Here is a tiny trained network, its code and every weight. The questions are about switching its units off for an input and a class, where a switched-off unit gives its printed mean instead of its output.

import numpy as np


def w(rows, s, z=0):
    codes = np.array(rows[::2]) - 128.0
    scale = np.full(codes.shape[1], s)
    scale[-1] = z or s
    return codes * scale


def f(y):
    return y / 2 * (1 + np.tanh(0.7978845608 * (y + 0.044715 * y**3)))


def log_softmax(a):
    a = a - a.max(-1, keepdims=True)
    return a - np.log(np.exp(a).sum(-1, keepdims=True))


def net(x, mask):
    res = np.array(x, float).reshape(1, 4) / 4 @ E
    y = f(res @ A[0][:, :-1].T + A[0][:, -1])
    res = res + np.where(mask, y, B[0][:, -1]) @ B[0][:, :-1]
    return log_softmax(res[-1] @ U[:, :-1].T + U[:, -1])


A, B = {}, {}
E = w([
[130,126,126],'x0',
[131,24,56],'x1',
[160,64,234],'x2',
[2,104,145],'x3',
],0.0054)
A[0] = w([
[72,122,139,125],'N0',
[49,118,147,80],'N1',
[114,214,172,56],'N2',
[142,71,103,102],'N3',
[197,142,109,152],'N4',
[103,177,65,74],'N5',
[131,189,26,64],'N6',
[206,142,105,142],'N7',
[104,201,162,112],'N8',
[135,45,55,50],'N9',
[137,116,115,120],'N10',
[124,146,112,3],'N11',
[133,98,102,66],'N12',
[94,90,110,111],'N13',
[108,210,171,15],'N14',
[109,253,175,48],'N15',
[80,132,141,117],'N16',
[54,119,146,94],'N17',
[125,150,153,76],'N18',
[146,126,123,132],'N19',
[126,48,72,65],'N20',
[58,116,140,104],'N21',
[126,130,111,22],'N22',
[221,152,109,28],'N23',
[163,96,167,90],'N24',
[53,119,146,125],'N25',
[128,130,100,80],'N26',
[155,41,236,27],'N27',
[170,141,116,128],'N28',
[66,107,144,99],'N29',
[208,142,104,175],'N30',
[133,55,72,67],'N31',
[134,126,187,9],'N32',
[136,108,106,109],'N33',
[94,185,61,16],'N34',
[105,189,46,44],'N35',
],0.012,0.0051)
B[0] = w([
[91,175,148,168],'N0',
[75,207,168,169],'N1',
[193,131,95,174],'N2',
[171,162,135,162],'N3',
[73,189,145,212],'N4',
[138,129,203,163],'N5',
[158,117,224,212],'N6',
[60,213,159,217],'N7',
[159,146,98,191],'N8',
[191,155,93,202],'N9',
[134,131,125,127],'N10',
[174,70,123,73],'N11',
[158,116,118,107],'N12',
[140,183,141,154],'N13',
[191,145,111,147],'N14',
[225,145,85,224],'N15',
[101,157,136,151],'N16',
[77,194,159,171],'N17',
[156,115,122,106],'N18',
[122,136,131,137],'N19',
[193,157,110,190],'N20',
[85,198,163,172],'N21',
[161,79,128,74],'N22',
[40,227,159,156],'N23',
[130,151,188,155],'N24',
[57,231,176,199],'N25',
[148,106,130,102],'N26',
[211,132,254,252],'N27',
[101,153,134,153],'N28',
[95,195,168,162],'N29',
[56,215,158,253],'N30',
[190,133,93,182],'N31',
[186,80,142,107],'N32',
[144,132,124,126],'N33',
[151,115,199,147],'N34',
[166,104,212,178],'N35',
],0.035,0.0028)
U = w([
[117,181,138,71],'0',
[151,128,183,146],'1',
[173,179,100,108],'2',
[132,155,134,255],'3',
[88,111,107,140],'4',
[147,62,118,89],'5',
[148,55,118,88],'6',
[153,7,112,88],'7',
],0.014,0.018)

Each question gives the input, the list of numbers given to net, and the class t.
The units are the neurons (one row each of A and B). Each row of codes is followed by its name. A weight is (code - 128) times the scale printed after its matrix; where a second scale follows, it is the last column's (A, B and U).
mask holds one flag per neuron, in row order. A switched-off neuron (its flag False) gives its mean, the last column of its row in B, instead of its output. The means were averaged over made-up inputs and are rounded, as every weight is.
A unit's drop is (log p(t) with every unit on - log p(t) with that unit switched off) / (log p(t) with every unit on - log p(t) with every unit switched off).
The circuit of an input: a set's keep is (log p(t) with only the set's units on - log p(t) with every unit switched off) / (log p(t) with every unit on - log p(t) with every unit switched off). Starting from the 12 units with the biggest drops (on a tie, the unit counted first), units are removed one at a time, each time the one whose removal leaves the highest keep (on an exact tie, the one counted first), for as long as the keep stays at least 0.8.
circuit, biggest first: the units of the circuit, biggest drop first
top k neurons: the k neurons with the biggest drops, biggest first
drop of u: that unit's drop, to one decimal
input [8,6,7,-8], class 0: top 3 neurons : [N30; N7; N23]
input [8,8,2,-8], class 0: circuit, biggest first : [N30]
input [3,8,-6,-5], class 2: top 3 neurons : [N9; N31; N20]
input [-3,-2,-2,-6], class 0: circuit, biggest first : [N30; N7]
input [-4,0,7,5], class 1: top 2 neurons : [N27; N30]
input [7,-8,-6,-5], class 2: top 2 neurons : [N15; N2]
input [2,3,-6,-7], class 0: top 2 neurons : [N30; N7]
input [2,3,-2,-1], class 4: top 2 neurons : [N27; N15]
input [5,-5,-4,-2], class 2: top 4 neurons : [N15; N2; N8; N27]
input [-7,-8,-2,-4], class 2: drop of N15 : 0.1
input [0,3,-7,8], class 0: drop of N25 : 0.4
input [2,-2,-1,-1], class 4: drop of N27 : 0.2
